117,132,134,133,153,122,127,125,132,110,128,137,130,121,116,139
133,122,104,130,108,149,143,140,127,150,121,127,133,127,151,117
Rows and columns are numbered from 1.
The entry in the top-right corner is 139
The entry just left of the largest entry -> 133
Give the entry at row 1, column 3.
Answer: 134
Give the entry directly below 116.
Answer: 151
The minimum -> 104
The entry in row 1 and column 2 is 132
Give the entry at row 2, column 1.
Answer: 133
The entry in the top-left corner -> 117
The entry in the bottom-right corner: 117
Give the entry directly below the largest entry.
Answer: 108

Questions about the row below.
1) Read off the entry just right of 136.
2) Read off the entry just left of the smallest entry.
[131 123 114 136 132 115 128 151 132 125]
1) 132
2) 123

M =
[[154, 153, 101, 101, 152, 151, 102, 103, 155, 155, 101],
 [102, 107, 154, 152, 105, 107, 151, 151, 103, 102, 151],
 [154, 151, 106, 104, 154, 151, 102, 104, 154, 152, 102],
 [102, 108, 151, 153, 103, 104, 150, 156, 101, 101, 156],
 [153, 156, 98, 101, 155, 155, 98, 101, 156, 155, 103]]
The entry in the bottom-right corner: 103
Give the bottom-left entry.
A: 153
The top-right entry -> 101
The largest entry in the last column -> 156
Give the entry directly below the centre entry.
A: 104
Give the third entry from the end, reading row by row.
A: 156
Give the entry just right of the centre entry.
A: 102
Give the centre entry.
A: 151
The second entry on the main diagonal is 107
Give the third entry, reading row by row.
A: 101
The first entry in reading order: 154
Give the third entry on the main diagonal.
A: 106
Give the entry just left of the centre entry.
A: 154
Give the entry just right of 150.
A: 156
The 3rd entry on the diagonal from the top-right corner -> 154
Give the entry directly below 150.
A: 98
